After every row comes roughly how far along a hidden order it lies, from 0 to 30.
[  6   3  18   9  40  19 -18  -4  -3  26 -30   7 -27  -5   4  -4  -6   1
  -2  -8 -26  16  21  19   5   2  -7  -3   1  -5  -7  -1  25   3  -9 -12
   0   2] | 25
[ -2  -6 -15 -11 -35 -11  -1   6  10 -43  41   0  25  -7  -8   2 -17  -2
   4  -4 -13 -10 -11 -30   5   4   5   3  -1  10   5   2 -25   0  11 -32
   1  -7] | 5
[  3   1 -42  -9  23   4  32  -3  10 -60  -7  -3 -11 -15  -5  -3 -62   0
  -4  11  -5  21 -14  34   7  12  -3  -5   3  25  -3   1   2   5 -30 -50
   2  -3] | 3
[ -1   3  44  18 -10  -3  -3  -2 -24  70 -15  11  -3  18  13   4  78  -5
   6  -4  18   2  21   5  -6   0   2   5  -1 -32   0  -3   3  -2  17  69
  -2   9] | 30
[  2  -4 -45 -19  16   7  35  -5   8 -82   9   7 -15 -20  -4  -3 -81   3
   5   4 -24  35  -9  28  12  20   0   0   3  28  -3  -1  -5   6 -32 -73
   3  -7] | 1
[ -6  -7   1 -22 -30 -18   1   6  12 -27  51  -4  36 -11  -7   4 -48  -3
   8   0 -11 -17 -21 -29   1   9   8   1  -1  21   6   4 -43   0  13 -15
   0  -5] | 2
[  1   2  42  19  -9  -3  -4  -2 -22  70 -32   9  -3  23  10   4  73  -7
   7  -4  18   0  22  -2  -6  -2   2   5   0 -32   0  -3   0  -3  20  68
  -2   8] | 30
[ -1  -7 -15 -29   3  -7  23   0   8 -67  36   5  20 -17  -4   1 -82   2
   8  -1 -25  16 -20  -2   7  21   1   1   1  28   2   0 -36   5 -17 -52
   1  -7] | 0
[  2   4  33   6  34  10 -21  -1  -1  49 -22  -2  -6  -1   4  -3  -7   0
  -7  -3 -11 -12   9   4  -6  -1  -7  -7   0  -3  -5   1  12   1  -7  14
  -2   4] | 24
[  0  -5 -37   1 -38  -3  -7   4   8 -61  25  -1   2  -2  -9   1   3   1
   4  -4  -9  -2   4 -20   8  -4   4   5  -1   3   5   0  -2  -3  20 -44
   2  -7] | 8
[  5   5  13   7  47  17 -19  -2   7  31 -18   3 -16 -12   2  -6 -10   3
  -3  -2 -23   9   4  20   2  -4 -10  -6   2   2  -8   0  25   3 -18  -1
   0   2] | 22
[  2   3  43  18   6   4  -6  -2 -19  54 -33  10 -16  18  12   3  48  -9
  -1  -8  12   1  30  -1  -2   9  -1   1  -1 -31  -2  -1  17  -2  14  35
  -3   6] | 30
[ -2   2  39  13 -13  -4  -1  -1 -19  73 -21   8   3  23  13   4  81  -3
  10  -3  24   0  16  -7  -5  -3   3   6  -2 -32   1  -4   0  -3  19  80
  -1   7] | 29
[ -1  -7 -19 -27   1  -7  21   0  12 -57  40   6  22 -14  -1   1 -73   2
  10   0 -26  14 -21  -7   7  19   3   2   1  24   1   0 -37   5 -11 -48
   1  -8] | 0
[ -1  -7 -10 -19 -23 -14   3   4  13 -39  47   5  28 -17  -6   2 -55  -1
  11  -3 -24   3 -21 -22   7  12   4   3   0  18   5   2 -33   2   8 -42
   1  -7] | 2
[  0   3  42   7  23   9 -20  -1  -7  54 -25   1  -8  12   7   1  17  -7
 -11  -9  -7 -14  26  -2  -7   5  -3  -4  -1 -12  -2   2  12  -1   4  31
  -4   5] | 28
[  3   4 -41  -3  24   4  21  -3  11 -51  -5  -3 -16 -16  -3  -6 -43   0
  -5  12   1  16 -18  36   7   5  -3  -7   4  24  -5   2  12   4 -33 -35
   2   0] | 5
[ -6  -5 -15  -6 -46 -13 -12   7   7 -39  39  -7  25   1  -9   5  -6  -3
  -2  -3  -2 -25  -7 -35  -2  -1   7   3  -3   6   8   4 -20  -2  25 -27
  -1  -6] | 7
[  0  -3 -28 -22  14  -2  31  -3   7 -55  18   0   0 -13  -4  -1 -75   1
   0   5 -13  19 -17  21   5  18   1  -3   2  30   0   1 -19   5 -22 -47
   1  -5] | 1
[ -1  -8 -14 -22 -11  -9  12   3  12 -28  49   6  21 -17  -5   2 -59   1
  12  -2 -26   9 -18 -15   7  13   3   3   1  21   3   1 -36   4   1 -46
   1  -7] | 1
[  5   7 -28   4  34   5   6  -2  18   9 -14  -3 -14 -20  -2  -7 -28   1
  -6  17   1   3 -23  34   6  -8  -6  -9   5  21  -6   3  26   3 -36 -16
   2   3] | 10
[ -2  -4 -27  -1 -42  -9  -9   5   6 -52  27  -6  11   4  -9   3   9  -1
  -2  -5  -3 -16  -1 -27   2  -4   6   4  -2  -3   7   2  -9  -3  28 -34
   1  -6] | 8
[  5   5 -47   0  31   6   7  -1  16  -8  -4  -4 -13 -18  -1  -6 -29   0
  -5  16   3  10 -23  33   5  -4  -5  -9   5  21  -6   3  18   3 -37 -20
   2   2] | 9
[ -2  -5 -23 -25   6  -4  31  -1   6 -49  23  -1   8 -22  -3   0 -80   0
   0   5 -13  17 -16  17   4  22   2  -2   2  28   1   1 -24   5 -17 -43
   0  -5] | 0
[  6   4  29  15  29  17 -13  -4 -14  34 -38  10 -28   5   7  -1  -6  -4
  -1 -11 -22  14  34   9   3   8  -7   1   0 -19  -5  -2  20   1   3  -2
  -2   2] | 28
[  6   7 -15   4  41  10  -4  -1  19  25 -16  -3 -11 -21  -1  -8 -27   3
  -3  14  -5   6 -13  25   5  -9  -9  -9   4  16  -8   3  23   4 -35 -10
   2   3] | 13
[ -3  -5 -23  -7 -44 -12 -10   6   6 -43  37  -4  20   0  -9   3  -4  -1
  -2  -4  -3 -16  -4 -33   2  -3   6   4  -2   5   6   2 -14  -4  23 -32
   0  -6] | 7
[  1   4  33  18  -4   0  -8  -3 -20  71 -41  13 -15  18  15   2  66  -7
   8  -7  13  10  27  -1  -1   3   0   5  -1 -31  -1  -3  10  -2  14  45
  -1   6] | 30
[  2   8 -17   1  33   3  -3   1  18  42  -3  -9   1 -18  -1  -6 -23   0
 -10  18   8 -10 -28  25  -1  -8  -6 -11   3  20  -5   5  14   2 -31  10
   1   4] | 12
[  0   3  48  18   2   1 -10  -2 -18  67 -30   7 -12  20  13   3  53 -11
  -1  -9   6  -6  31  -2  -6  10   0   3  -1 -26  -2   0   9  -2  16  43
  -3   6] | 30
[  4   6 -28   1  32   6  13  -2  16  -7 -11  -4 -16 -22  -3  -6 -26   1
  -7  16   3  11 -23  35   5  -2  -6  -9   4  19  -5   3  22   3 -35 -33
   2   1] | 8

[ -3  -8 -20  16   2 -54  52 -69 -35  39  -3 -34  73  22  28  15 -41 -17
 -53  23  39 -25 -15   2 -24  17  23 -33   0  10   8 -54 -39   3 -48  -9
  -7 -81 -19  -7 -30  10 -33 -19  31   9  -3  -1  54] | 23
[   1  -67   30   15   -8  -79   35  -68  -58   51   -3   42    4   15
   29  -19  -37  -22   56   23  -11   12    1   53    2   41  -73 -111
  -69   18  -27   -4   -5    9  -36   49   42  -57  -46  -57 -113    3
  -18   -8   -9   10   27    5  -64] | 15
[ 23  23 -10  -4  -4 -27  17 -13 -13 -52  -5  19  -5  31   4  39  -7  32
  45   1  -8 -27 -14 -46 -26  53  31  46  12 -12  -9  -1 -10  24  -8 -46
  -5  19  16  59  45  11 -50  28   9  39   5  36  33] | 25
[  2  19  36  22  39 -79  34 -54   7 -47  26  20 -30  26  43  -9 -16  -3
 -17  18   2  -1  30 -73  16  13  24 -47  -4   8 -23  -8  -5   6 -16  30
  53  -9 -14  -3 -50  55 -32 -14 -29  20 -35  48  21] | 30
[  0   6  66  22  23   0  15 -26   0 -62  17  71 -47 -20  30  -4   0  -9
  49 -13 -19  10  38 -36  48 -15   5 -29 -23  -6 -23  48  17   4   8  46
  41  45   5  -3 -20  27 -42  18 -14  20 -20  16 -20] | 24
[  0   0  61  31  33 -21  28 -28  -6 -52  23  62 -24 -10  50  -5   5 -18
  44  -1 -15  13  55 -44  55 -17  36 -48 -18  -4 -22  36  22   0  14  44
  48  30  -2 -22 -74  37 -39   6 -16  22 -30   8 -19] | 26
[  22   24   19  -19    5 -112   27  -28   18  -77   17   70  -12   56
   17   14  -29   27  -53   41  -40  -16    9  -46  -13   62  -15  -21
  -29    1  -36   16  -16   52   11   -8   30   -8    3   41  -35   53
  -57   24  -24   41   -5   82  -10] | 30
[  7  32  55  20  26 -11  25 -13  12 -85  21  46 -39 -11  23   0  -4  10
   8  11   1   3  54 -63  39  -4  43 -14  -2  -5 -19  23   4   3   9  11
  41  46  18   9 -18  31 -32  12  -6  42 -38  18  18] | 29
[ 21 -19 -67  -3 -33   2  11 -13 -40  64 -36 -48  14  14 -50  23 -22  26
 -58 -15  19 -34 -79   5 -72  54  -3  46  22  -4  20 -52 -39  -9 -35 -36
 -31 -27  -2  43 105 -79  -3   4  32  28  41  -4  26] | 11
[ 14 -27  51  18 -18  37  -8  22  -5 -18  -8  83 -72 -30 -13   1  24  20
  75 -34 -38  13   2   5  28  -9 -27  -4 -20 -12 -16  57  34  -6  30  31
  27  42  14  10  34 -35 -18  30  -9  35   3  -9 -58] | 13
[  6 -56  88  30 -37  35 -12  -9  11  -5 -25  74 -54 -27 -19 -13  27 -11
 107 -41 -13  -8 -50  30  63 -52 -68 -11 -40 -12 -22  72  64 -50  18  63
  52  31   8 -44  -2 -40 -40  39   7  40  11 -57 -76] | 2
[  8 -35 -43   1 -26  10  12 -11 -32  54 -28 -12  -3 -11 -14  24 -13   3
 -10 -21  11  -7 -60   7 -36  24   2  25  12 -11  15 -17 -22   4 -24 -24
 -19  -8   5  10  67 -82 -14   8  31  20  46 -16  -6] | 12
[ 24   0  21 -24 -62  18 -11   7 -19 -41 -19  27 -41 -45 -26  36  -8  21
 -15 -20 -31 -36 -34  -7 -31  63 -16  77 -23 -11  -5  35  -5  57 -10 -39
 -13  23  19  51  60 -77 -88  37  11  18  92   0 -50] | 13
[ -2 -63  74  38  12 -12  10 -32  -9  64  -5  40 -36   1   4 -38  -7 -21
  85 -13   0  20 -38  30  25 -53 -69 -92 -19   6 -13  19  19 -42  -8  75
  58 -16 -25 -58 -62 -21  21  -6   1  41  -5 -21 -41] | 8
[ -4 -46 117  14 -17   0 -14 -20  18 -58  -2 113 -58 -19  28  -5  17 -17
  83 -26 -40   2 -10  20  72 -43 -75 -20 -77  -8 -36  96  54   5  21  83
  48  24   2 -38 -48  -6 -67  54 -16  30  19 -10 -96] | 11
[ 22 -31   3  -6 -75  52  -8  26 -28   8 -28  17 -54 -66 -21  30  17  15
  79 -39 -27 -20 -25   8  -7  33 -14  52 -12 -21   5  33  16  17   7 -18
  -1  40  19  20  66 -91 -58  33  26  24  73 -35 -65] | 6
[  -6    9   43  -11  -28   64  -49   82   45  -80   11   20 -127  -85
  -29  -25   36   18   57  -30  -47   19   17  -34   17  -17  -12   47
  -17   -2  -10   57   14   29   46   31    8   99   19   11   51  -42
   -2    3  -30   11   26   14  -71] | 11
[ 15 -77  68  18 -84  42  -8  -9 -30  51 -40  53 -58 -63 -38   9  25  -7
 114 -50 -18 -17 -37  35  15   1 -70  18 -46 -10  -5  43  32 -21   6  35
  30  29   0 -40  30 -80 -51  34  24  15  58 -56 -81] | 0
[  0 -36  88  28   5   8   2 -21  -5 -37   0  92 -36 -15  26  -4  20 -21
  99 -30 -28  11  10  -3  63 -35 -45 -28 -51  -7 -24  73  47  -3  24  62
  46  27   4 -27 -42  -1 -47  39 -14  27  -3  -7 -65] | 16
[  34  -47 -100   14  -37   -2   27  -15  -65  127  -64  -28   75   25
  -75   25  -24   20   -9  -10   48  -32 -119   99  -62   59   -8    3
   21   -8   29  -64   -7  -58  -37  -48  -24  -37   -4   20   76  -89
   36    0   51   33   13  -38   14] | 2
[  2 -32  23  20   9 -58  31 -42  -4   9   4  16 -23  26  29 -10 -24  -1
   3   8  -2   4 -11 -14 -16  11 -36 -64 -29  13 -30  -5  -2  13 -26  40
  34 -29 -23 -11 -41  22  -9  -3 -13  24  -3  44   4] | 21
[ 20 -37  26   1 -59  67  -5  33 -24   0 -31  45 -75 -59 -22  20  23  14
  93 -43 -33 -13 -13  11   6  28 -21  25  -3 -20  -2  39  13   6  17  -7
   3  45  14  11  59 -85 -47  31  19  25  63 -31 -75] | 6
[ 23  16  39  -4  -2 -11   4  -2  14 -87   0  61 -48   1 -13   9   7  37
 -30 -11 -24  -6  -4 -39   1  26  -1  23 -15  -4 -16  36  16  20   8  -3
  15  43  31  45  53 -14 -54  31  -5  37  10  25  -7] | 22
[ -1 -26 -53  15  -8 -27  37 -35 -33  78 -16 -28  63   5  14  12 -38 -13
 -10  15  30 -18 -36  21 -36  20  17 -22   7   0  16 -64 -26 -12 -35 -22
   6 -39 -15  -6  13 -31   5 -10  30  19  26 -10  28] | 16
[ -15   -3   78   24   41   -3   16  -10    8  -86   38  104  -13   -6
   87  -13    6  -36   69  -15  -11   32   89  -31   87  -58   24  -52
  -38   -9  -28   75   27   18   27   61   44   28  -10  -55 -103   39
  -44    6  -13   26  -42  -19  -33] | 27
[ 24  19   1   0 -21  23   2  17   3 -52  -5  26 -30 -12 -23  22   7  34
 -31   0 -13 -24 -21 -35   3  35  30  70   7 -14   1  24   9  17  11 -34
  -3  41  26  70  78 -27 -39  23  14  34  19   7   8] | 19
[  13   19  -61  -13    9  -55   41  -37  -35   44  -10  -56   39   48
   23   32  -39    7  -79   43   10  -16   -6  -31  -71   69   19  -21
   25   -1    4 -100  -64   31  -50  -51  -20  -50   -7   35    4    4
    2  -11    9   16   15   34   52] | 27
[ -9 -20  67  41  23  37   3  -7 -10 -25  14  76  -5 -13  45 -12  21 -30
  91 -26  -6  16  39 -18  80 -56   3 -32 -30 -18 -14  70  44 -26  30  68
  50  43   7 -49 -38   4 -21  28   2  33 -30 -35 -41] | 18
[  3 -31  63  10   2  49 -18  20   2 -54   5  76 -69 -31   4   0  33   1
  88 -29 -40  21  22   0  39 -17 -45  -8 -34  -9 -18  72  34  12  35  47
  28  44  14  -3   3 -12 -33  36 -22  16   6   3 -82] | 14
